Each row was made from one walk, in order. Every step used is in the known rows, and no mark comes twice. Write each row's walk.
Each row is shifted at random along 4 fixed directions that mean nothing.
Known rows
F -> X -> V -> J -> D -> T: 173	-159	-143	135	-105	142	-45	-394	260	79	-53	-434	-47	81	33	-20	186	284	362	-239	-72	-261	401	-19	-303	9	-30	79	162	-116	-103	182	192	191	-104	235	-169	61	203	171	-147	183	-387	363	-21
X -> T -> B -> J -> P -> V -> S -> F: -169	51	32	-230	175	52	157	247	-185	-189	55	216	91	-158	50	10	42	-63	-254	261	-115	223	-219	-10	-21	175	-104	-185	-233	238	-249	-38	-204	-171	56	-35	297	-37	-75	-61	73	-174	118	10	-171
F -> X -> V -> J -> D -> T -> S -> B: 50	-61	-77	57	-63	97	-18	-248	94	-18	-153	-269	-139	169	80	-1	141	269	313	-192	-38	-220	271	-108	-285	-131	45	112	204	-204	-172	-18	62	155	8	156	-231	-64	197	-17	-115	136	-181	240	-20
L -> X -> T -> S -> B -> J -> P -> V: 4	231	10	-116	51	-85	148	245	-270	-47	-62	307	-4	-44	38	-26	41	80	-101	-24	-56	-74	-107	-122	-173	198	-59	54	75	118	-18	-169	-99	-115	251	-135	141	77	-137	-249	104	-139	262	-167	71
L -> P -> T -> S -> F -> X -> V: -20	51	166	135	48	-178	213	52	-54	67	-27	-2	83	116	-15	-28	-201	169	96	25	-174	-258	384	-137	-141	12	-74	-49	323	-81	-145	-203	210	62	47	98	-25	-14	-3	-283	-149	38	-7	169	200
V -> X -> T -> S -> B -> J -> D: 49	-121	-81	119	-112	245	21	-209	-34	53	-101	23	-260	-149	270	-59	216	93	280	-172	38	-160	48	-81	-344	-109	105	189	140	-136	-262	-118	57	97	24	74	-149	45	169	-97	-220	184	-114	88	49
B -> S -> F -> X -> T -> V: 113	157	17	87	171	-73	346	159	126	-45	352	-226	-43	228	277	-218	-396	53	62	-58	149	-180	-125	-189	281	178	0	-517	-173	-222	-477	19	-8	-7	224	-14	3	-277	300	-31	-99	203	-180	-33	-4
S -> B -> J -> P: 128	62	37	-245	30	98	-4	184	-75	-232	-84	325	-3	-88	16	82	165	-125	-163	-58	-186	106	-235	193	-251	209	-21	167	-272	183	110	-32	-172	-123	80	-16	162	158	-205	31	46	-99	51	139	-99
X -> T -> B -> F: 60	-79	2	75	227	110	215	47	23	63	-110	-34	-94	44	161	-207	88	236	6	-50	-166	-156	194	105	-218	68	-78	114	115	-134	-90	-17	269	239	22	201	90	76	-158	-104	-396	113	-224	268	226
V -> S -> X -> T: 55	-80	-43	-123	-136	4	-173	-181	-1	61	-135	38	-68	-173	-173	-62	202	-126	0	-134	-80	255	278	10	-290	53	-1	45	-29	102	12	91	-38	-3	-138	-176	80	0	-193	-17	-75	58	-43	90	178
F -> J -> P -> T: 18	139	122	25	17	-140	-113	-12	96	-83	114	-27	124	-29	-26	151	-61	-177	41	-60	190	27	-79	-42	66	68	83	-207	-238	101	52	87	59	36	-29	-57	120	14	-91	164	-5	231	29	-74	-110
X -> T -> B -> J -> D -> P -> V: 29	-110	-97	-240	208	222	284	140	8	-293	129	143	-134	63	461	-24	178	99	15	68	-39	-90	-186	34	-66	127	98	-62	-217	32	-279	45	9	-6	239	214	175	123	201	82	27	-21	-218	254	-125
X -> V -> S -> F -> P -> L -> D: 11	48	2	-11	-314	-67	-282	-36	-81	126	-46	10	2	-45	-300	82	-200	-218	-11	182	9	219	27	16	263	-203	111	58	72	-32	159	-58	-73	-27	-128	-13	-127	-24	15	91	264	-169	173	-316	-23
X -> T -> B -> S -> F -> P -> L -> V -> J -> D: 32	-119	-156	278	-99	94	-128	-137	9	130	-111	-283	-58	32	-40	95	-51	-153	157	-90	229	-28	34	-244	194	-357	166	72	104	-353	51	-14	162	171	-126	125	-301	-77	406	47	59	202	-81	-34	116
D -> J -> F -> X -> V -> S -> B: 25	107	86	-102	171	-28	50	57	70	-9	-115	59	84	280	131	-10	3	284	-3	37	-175	-5	4	201	-79	129	-119	30	58	-38	-152	-89	-125	-6	158	-50	42	-40	-27	30	-112	-93	7	57	36
V -> S -> X -> T -> B -> F: 57	-220	64	-26	383	181	362	57	74	-78	71	-162	-189	24	456	-273	18	321	115	64	-172	-175	187	26	-328	113	-149	-144	-18	-260	-573	-128	98	297	133	76	66	14	27	-240	-417	295	-499	459	175
S -> F -> J -> D: 109	-202	-8	-42	132	46	-141	-75	182	-190	-24	-195	122	-163	8	114	104	-8	-153	-66	-90	114	-1	246	-211	27	-4	184	-121	236	7	137	65	22	-117	74	179	25	-213	90	23	88	-320	436	-146
B -> S -> X -> T -> V -> J -> F: 82	4	20	157	-9	130	-54	-128	124	172	36	-62	100	50	-139	-72	3	-84	-11	-253	101	-86	21	-107	-96	111	-87	-58	-91	-76	-57	141	42	106	-43	-186	28	-112	108	-181	-74	130	-113	-14	63
P -> L -> V -> X -> T: 47	58	-135	269	-186	-67	-93	-111	-178	304	25	32	-103	-94	-145	-109	-188	-106	269	-29	286	40	2	-201	362	0	159	-106	146	-277	306	26	38	-42	60	-115	-281	-25	66	179	-95	44	219	-523	226
S -> F -> J -> D -> P -> V -> X -> T: -127	-180	-163	153	-140	-131	-13	-198	90	38	109	-215	-21	-125	185	-52	0	98	97	20	183	-128	61	-13	145	-28	-54	-156	143	-22	-90	105	131	-51	-25	111	-130	-12	176	120	51	56	-112	105	-52
L -> X -> V -> J -> F -> P -> T -> B: 2	-59	227	144	189	266	133	-36	117	-27	51	-123	147	254	10	-45	-148	186	38	38	203	-131	-3	-57	175	-41	-147	-91	-92	70	-16	-51	80	299	-60	-135	-19	-82	39	140	-43	75	-149	-19	30
T -> V -> J -> P: 149	-85	152	68	26	82	-71	-65	132	-55	97	7	188	-27	-363	102	76	-54	-140	-211	-88	-120	118	237	-356	172	-162	125	-58	127	223	244	70	79	-188	-124	7	144	-15	78	-110	108	-178	203	-90
S -> F -> X -> V -> J -> D: 14	-63	-22	73	-34	91	-40	-190	161	48	12	-139	36	30	-39	-17	-114	113	40	80	-82	-102	25	143	47	43	-62	-112	-135	23	-95	115	-75	-85	-19	13	-90	-149	109	152	116	-116	-174	61	-140
S -> F -> J -> P -> T -> V: -95	110	304	-194	382	-209	115	354	-6	-330	125	169	289	-48	-92	114	-103	-63	-474	134	-190	233	-225	151	48	261	-62	-253	-336	355	-3	49	-125	-180	91	-90	389	-76	-253	-85	173	-197	62	39	-232
P -> L -> X -> T -> B -> J -> D -> V -> S -> F: 16	-272	-314	233	-217	43	-80	-245	-91	172	-151	-283	-159	-281	-61	162	208	91	210	-248	-42	-66	194	-193	-240	-316	79	456	477	-59	206	-28	157	142	-172	149	-81	23	92	-188	-103	158	-173	287	113
J -> P -> L -> D -> V -> X -> T -> S -> B -> F: 103	-245	-374	131	-263	133	-44	71	-98	-41	79	-154	-146	-277	-29	150	84	-80	-84	-74	275	176	-88	-197	130	-183	98	17	106	-90	296	-80	-222	-228	-158	119	-123	-51	-98	-96	53	-5	44	-185	-53
D -> P -> V -> J -> F: -4	4	206	-62	151	11	70	68	54	-6	235	62	201	178	119	-37	-107	93	13	124	69	-234	-179	162	63	320	-151	-120	-218	31	-69	78	105	97	145	-47	25	198	29	146	-80	34	-142	111	-228
X -> V -> S -> F: -109	87	23	86	-282	-114	-162	-87	-15	261	48	10	-72	-64	-238	-42	-246	-166	99	194	59	27	-43	-12	216	-18	51	-86	-42	-120	61	40	-84	-63	-41	-177	-100	-179	34	102	-78	-36	191	-255	-58
S -> F -> P -> V -> X -> T -> B: -28	-248	113	281	65	-32	279	-180	13	93	125	-351	10	94	214	-272	-105	362	310	-17	108	-527	402	-46	-35	-98	-270	-41	498	-262	-271	-18	400	456	18	99	-250	58	149	-78	-354	369	-333	330	270
T -> B -> J -> D -> P: 120	-104	-144	20	-81	251	70	-131	164	-164	138	33	-259	1	306	66	79	-137	197	-126	136	-211	-173	70	-64	-172	198	169	-162	-103	-30	81	108	64	-21	156	-110	97	298	204	-117	274	-286	303	-86
V -> X -> T -> B: -159	105	30	16	-127	-11	-79	-175	-189	187	-323	346	-131	-68	-275	-170	117	-32	-2	-23	-28	170	214	106	41	-135	-19	130	194	108	332	27	74	-59	-165	-141	-86	-62	-280	33	-52	-177	337	-288	318
J -> F -> P -> V: 81	-10	263	-226	221	-27	-6	192	47	-132	178	32	410	80	25	-25	70	53	-249	119	-49	45	-25	263	0	316	-175	43	-154	280	23	123	14	100	112	-46	297	272	-368	72	-8	-27	-54	143	-74
V -> J -> F -> P -> L -> D: 89	171	276	-50	85	142	-196	13	-32	-11	-31	182	183	93	-60	28	-159	-108	-79	151	57	150	-227	221	217	55	-4	19	-288	99	65	-78	33	71	-19	-14	-24	166	-121	180	269	-108	14	-224	-130
J -> P -> V -> X: 64	-123	174	-13	8	-171	66	-42	-74	101	144	30	159	-146	-34	-24	112	233	81	24	-179	-340	343	203	-343	246	-256	86	281	60	108	108	132	109	57	-65	-26	377	-207	-142	-187	103	-91	136	36
T -> S -> F -> P -> V: 12	50	40	-184	-69	-141	-165	122	-22	-114	157	35	274	-37	-351	112	-93	-389	-303	104	224	250	-136	-23	245	-75	56	-25	-113	339	194	137	-115	-169	-105	-246	165	-101	-302	128	197	-113	213	-168	-128
L -> V -> J -> D -> T -> X: -21	-26	87	102	57	-65	-63	-216	-7	161	-177	-48	-116	-53	-88	-58	108	24	132	-66	-202	-131	165	23	-180	-47	80	309	120	-96	195	55	194	-30	-46	-4	-162	74	37	-53	-47	-6	-26	121	88
B -> F -> X -> T: 132	63	-51	14	196	-10	203	60	118	55	18	-116	30	94	211	-247	5	241	-26	-75	-159	-60	167	92	-95	264	-114	-164	-25	-9	-250	11	130	28	88	193	137	52	-152	27	-233	20	-195	143	173
B -> S -> F -> P -> T -> X -> V -> J -> D: -129	10	306	-114	139	-78	103	16	46	98	-58	66	-20	139	101	67	8	-37	-5	227	-241	-129	13	-76	9	-84	26	-125	-156	2	-275	-72	-14	3	79	-41	3	-83	187	-267	244	-241	44	-52	-127
L -> D -> P -> T -> S -> X -> V -> J: -68	128	264	-277	157	6	171	147	-78	-78	-100	393	-174	237	47	-46	-75	123	7	222	-299	-102	64	19	-112	57	78	-147	-132	21	-269	-237	-26	-104	205	-74	12	-34	119	-298	321	-327	-6	-64	-21
B -> F -> J -> P: 98	15	-39	77	70	-85	-115	31	178	20	-46	-90	215	-93	-149	67	166	16	-186	-142	-138	-32	128	250	-298	145	-174	186	53	146	146	119	146	40	-166	133	173	209	-289	-24	-135	89	-104	282	52
B -> J -> D -> P -> V -> S: -76	48	-16	-197	-228	-130	-169	-54	-25	108	72	196	-40	-79	84	105	127	-138	125	75	-150	-83	-83	94	-144	29	157	138	-6	55	-64	34	31	-81	91	30	51	267	192	72	59	-33	109	-51	-191
T -> S -> B -> F: -39	163	-117	128	-347	-161	-305	-61	-93	283	-159	152	-94	-72	-304	24	-117	-349	-19	-106	168	23	-126	-66	138	-284	217	253	124	-111	433	-37	32	-69	-100	-146	-106	-128	-239	-17	-161	21	386	-413	84

Which walk is each row?
17	-165	-118	67	-19	53	-87	82	159	-39	-32	-243	95	29	-48	78	110	150	-55	-68	-93	-29	86	109	-282	76	-191	83	106	-91	-84	-18	-86	146	-104	119	55	49	-5	-26	-203	121	-119	258	-24 => X -> V -> S -> B -> F -> J -> P
56	-211	-78	-69	-206	-156	-228	-52	15	-21	71	-238	44	-257	-142	231	78	-128	-107	31	35	267	26	41	74	-168	58	194	58	152	329	41	-137	-112	-160	-75	-38	86	-133	81	230	-18	-37	116	-94 => J -> D -> V -> S -> F -> P -> L -> X
144	-288	141	113	94	287	121	4	145	-189	252	-195	201	65	203	-1	3	37	28	-252	161	-138	-164	-73	-50	1	-67	22	-15	90	-150	-30	40	293	-18	-9	56	57	122	90	-265	261	-281	151	-111 => S -> B -> J -> F -> P -> T -> V -> X
-183	-108	-20	62	77	-58	122	-149	12	-29	-31	-25	-90	112	272	-112	127	320	203	-12	40	-268	230	90	-38	-93	-83	-12	328	-104	-143	28	237	165	64	158	-132	101	181	-8	-38	117	-96	168	153 => F -> J -> D -> P -> V -> X -> T -> B
-183	161	6	-46	250	-209	299	270	-216	-123	53	95	-116	203	227	-171	-274	142	-29	206	-54	137	-23	-71	357	27	19	-310	23	-242	-203	-202	-54	-120	202	110	-164	-87	216	-6	-5	-74	79	-29	201 => D -> P -> L -> V -> S -> F -> X -> T -> B
74	-121	21	-77	9	131	28	97	-26	-155	-85	66	39	-89	-79	39	326	74	-155	-284	-314	61	140	103	-616	199	-130	235	84	83	-105	6	-34	101	-68	76	160	181	61	-136	-223	68	-100	341	33 => X -> T -> V -> S -> B -> J -> P
358	-188	-153	-122	90	139	-12	159	115	-248	120	-250	101	-51	-72	65	44	-120	-257	-152	-21	276	-37	-12	35	-43	127	118	-31	132	205	89	53	24	-132	245	158	136	-156	140	80	-71	-261	94	-121 => B -> F -> P -> L -> D -> T -> V
-68	68	-59	155	-173	-148	-162	-50	67	94	-24	-129	113	-138	-362	72	-98	0	-134	16	23	97	121	53	-28	23	-213	33	125	164	168	34	-106	-107	-226	-186	-14	-92	-93	6	113	-41	112	7	45 => L -> X -> V -> S -> F -> J -> P
10	155	-106	-10	286	-182	136	317	-124	-208	13	-137	26	36	67	118	-123	-68	-42	52	101	133	-184	-255	250	-42	76	-99	-13	-179	52	-92	-22	-55	104	139	-1	-63	27	-150	102	92	52	100	-12 => D -> T -> B -> S -> F -> J -> P -> L -> V
-160	151	-181	83	-198	-117	-149	-89	-77	124	-62	43	86	14	-264	61	37	-179	48	-100	351	72	55	-208	241	-192	-44	-158	211	78	182	110	-34	-66	-174	-161	-26	-143	-16	6	165	49	401	-432	136 => F -> J -> P -> V -> X -> T -> B -> S
173	-452	-84	-47	9	331	23	-159	102	-99	-32	-170	-130	-44	125	130	344	126	166	-244	-278	-195	184	40	-659	-79	-12	473	197	-3	-175	33	-47	247	-62	73	23	113	144	-179	-244	151	-393	516	-43 => T -> X -> V -> S -> B -> J -> D
11	354	16	-49	60	-51	156	51	-151	43	-148	89	-167	297	82	-5	-133	212	280	84	-131	-191	131	-161	110	-91	17	-171	132	-291	-141	-183	27	36	145	216	-230	14	252	-216	273	-101	108	-221	42 => F -> X -> V -> J -> P -> L -> D -> T -> B -> S
-266	-69	154	-389	194	-79	240	337	-102	-150	55	352	-279	27	477	12	1	2	-231	459	-298	191	-338	26	172	43	176	-269	-427	-48	-208	-209	-384	-295	301	7	119	-68	53	-157	107	-435	199	-222	-263 => J -> D -> P -> T -> X -> V -> S -> B -> F
-247	41	6	-36	267	-76	110	137	22	39	-229	-56	-98	52	184	-134	126	405	-103	134	-274	86	56	174	-74	-2	-102	89	172	23	-182	-191	24	-28	51	116	195	-55	-104	-198	52	-113	33	166	173 => L -> X -> T -> B -> F -> J -> D -> V -> S
168	197	-65	-15	157	228	234	241	-58	-210	196	-45	-57	163	355	-17	-149	14	133	54	398	47	-474	-372	350	69	83	-145	-217	-150	-195	-207	-227	63	305	12	-51	-66	103	48	61	8	23	-132	-129 => D -> T -> S -> B -> J -> F -> P -> L -> X -> V
